Below is a small trained network, with its code and all its weights. Each question gives an input and a class and asks what happens when units are switched off, that is, made to give their printed mean instead of their output.

import numpy as np


def w(rows, s, z=0):
    codes = np.array(rows[::2]) - 128.0
    scale = np.full(codes.shape[1], s)
    scale[-1] = z or s
    return codes * scale


def norm(h):
    return h / np.sqrt((h * h).mean(-1, keepdims=True) + 1e-5)


def f(y):
    return np.maximum(y, 0)


def log_softmax(a):
    a = a - a.max(-1, keepdims=True)
    return a - np.log(np.exp(a).sum(-1, keepdims=True))


def net(x, mask):
    res = np.array(x, float).reshape(1, 6) / 4 @ E
    u = 0
    for l in range(3):
        y = f(norm(res) @ A[l][:, :-1].T + A[l][:, -1])
        res = res + np.where(mask[u : u + 4], y, B[l][:, -1]) @ B[l][:, :-1]
        u += 4
    return log_softmax(norm(res)[-1] @ U[:, :-1].T + U[:, -1])


A, B = {}, {}
E = w([
[180,130,93,174,168,189,72,204,149,214,31],'x0',
[129,128,122,133,120,128,121,119,109,130,131],'x1',
[126,135,131,124,130,129,132,126,134,128,127],'x2',
[156,90,251,110,99,175,84,18,152,100,143],'x3',
[44,117,137,165,21,83,117,123,154,154,51],'x4',
[135,124,127,129,121,127,124,134,122,119,126],'x5',
],0.018)
A[0] = w([
[149,54,228,117,57,166,90,69,180,117,81,28],'L0N0',
[218,99,253,104,139,217,82,57,146,131,162,87],'L0N1',
[97,114,167,88,134,78,127,63,137,59,160,97],'L0N2',
[164,136,81,87,197,111,166,150,99,100,197,2],'L0N3',
],0.011,0.0088)
B[0] = w([
[146,224,215,100,192,81,87,158,47,167,194,224],'L0N0',
[153,68,2,134,127,144,97,125,216,60,121,253],'L0N1',
[154,125,129,107,105,139,209,115,93,92,184,207],'L0N2',
[142,194,241,229,120,92,126,83,59,171,143,179],'L0N3',
],0.013)
A[1] = w([
[56,165,171,63,95,35,174,147,77,107,188,98],'L1N0',
[139,79,128,113,127,159,180,140,125,94,112,58],'L1N1',
[103,136,249,148,131,139,6,75,154,172,120,2],'L1N2',
[42,112,66,76,53,47,188,109,141,77,166,33],'L1N3',
],0.012,0.01)
B[1] = w([
[205,123,68,146,57,69,124,79,253,105,90,247],'L1N0',
[187,163,120,127,158,190,145,81,112,178,198,133],'L1N1',
[149,99,134,38,236,178,193,150,28,92,74,186],'L1N2',
[202,99,79,139,141,201,81,69,187,106,125,205],'L1N3',
],0.014,0.012)
A[2] = w([
[80,48,77,97,100,148,232,108,114,48,215,5],'L2N0',
[128,147,155,101,85,46,215,67,110,56,251,179],'L2N1',
[160,181,66,157,167,142,133,147,140,132,169,165],'L2N2',
[126,127,118,79,174,161,172,123,90,88,115,138],'L2N3',
],0.015,0.0034)
B[2] = w([
[141,115,193,5,197,217,146,195,32,112,168,184],'L2N0',
[53,166,148,216,100,81,107,168,116,213,60,249],'L2N1',
[99,120,187,97,117,128,143,72,105,105,173,212],'L2N2',
[100,105,131,144,99,122,156,146,116,158,98,168],'L2N3',
],0.018)
U = w([
[34,154,153,223,41,68,157,155,141,172,83,215],'0',
[153,142,202,62,213,186,165,185,29,119,160,3],'1',
[219,63,5,112,116,155,135,89,253,23,132,201],'2',
],0.014,0.0013)

Each question gives the input, the list of numbers given to net, and the class t.
The units are the neurons (one row each of A and B). Each row of codes is followed by its name. A weight is (code - 128) times the scale printed after its matrix; where a second scale follows, it is the last column's (A, B and U).
mask holds one flag per neuron, layer by layer. A switched-off neuron (its flag False) gives its mean, the last column of its row in B, instead of its output. The means were averaged over made-up inputs and are rounded, as every weight is.
A unit's drop is (log p(t) with every unit on - log p(t) with that unit switched off) / (log p(t) with every unit on - log p(t) with every unit switched off).
The circuit of an input: a set's keep is (log p(t) with only the set's units on - log p(t) with every unit switched off) / (log p(t) with every unit on - log p(t) with every unit switched off). Starting from all 12 units, units are removed one at a time, each time the one whose removal leaves the highest keep (on an exact tie, the one counted first), for as long as the keep stays at least 0.8.
circuit, biggest first: the units of the circuit, biggest drop first
unit that matters most: the unit with the biggest drop
k most important neurons: the k neurons with the biggest drops, biggest first
k most important neurons of layer l: the k neurons of layer l with the biggest drops, biggest first
drop of u: that unit's drop, to one decimal
input [1,7,5,4,8,-8], class 1: circuit, biggest first => L1N2
input [4,8,-4,1,-8,3], class 2: 2 most important neurons of layer 2 => L2N1; L2N0
input [6,-1,-3,5,1,8], class 1: 3 most important neurons => L0N0; L1N0; L1N3
input [7,-2,5,1,2,8], class 1: circuit, biggest first => L0N1; L2N1
input [-8,4,-4,-2,6,3], class 2: 2 most important neurons => L1N3; L1N0
input [4,-2,-5,4,8,1], class 1: 2 most important neurons => L1N2; L2N1
input [0,7,1,-4,-2,2], class 0: 2 most important neurons => L0N1; L0N3
input [8,1,-3,3,1,-6], class 1: 2 most important neurons => L1N0; L2N1
input [2,-7,7,2,5,-6], class 1: 3 most important neurons => L1N2; L2N1; L0N2
input [4,-2,-3,1,0,7], class 2: 4 most important neurons => L2N1; L0N0; L2N0; L0N3
input [-8,-6,-5,-6,-8,6], class 0: 2 most important neurons => L0N3; L2N1
input [-3,-4,-6,-1,2,-4], class 2: 2 most important neurons => L1N3; L1N0
input [-1,0,-7,0,8,-3], class 2: 2 most important neurons => L0N3; L2N1
input [-2,-3,-4,-2,6,-5], class 2: unit that matters most => L1N3
input [-7,5,0,-2,-2,7], class 0: drop of L1N0 => 0.1
input [-6,-2,0,-7,6,3], class 2: drop of L1N3 => 0.5
input [2,8,-1,6,4,1], class 1: drop of L0N0 => 2.6
input [0,-3,7,0,-1,-8], class 0: drop of L2N0 => 0.5
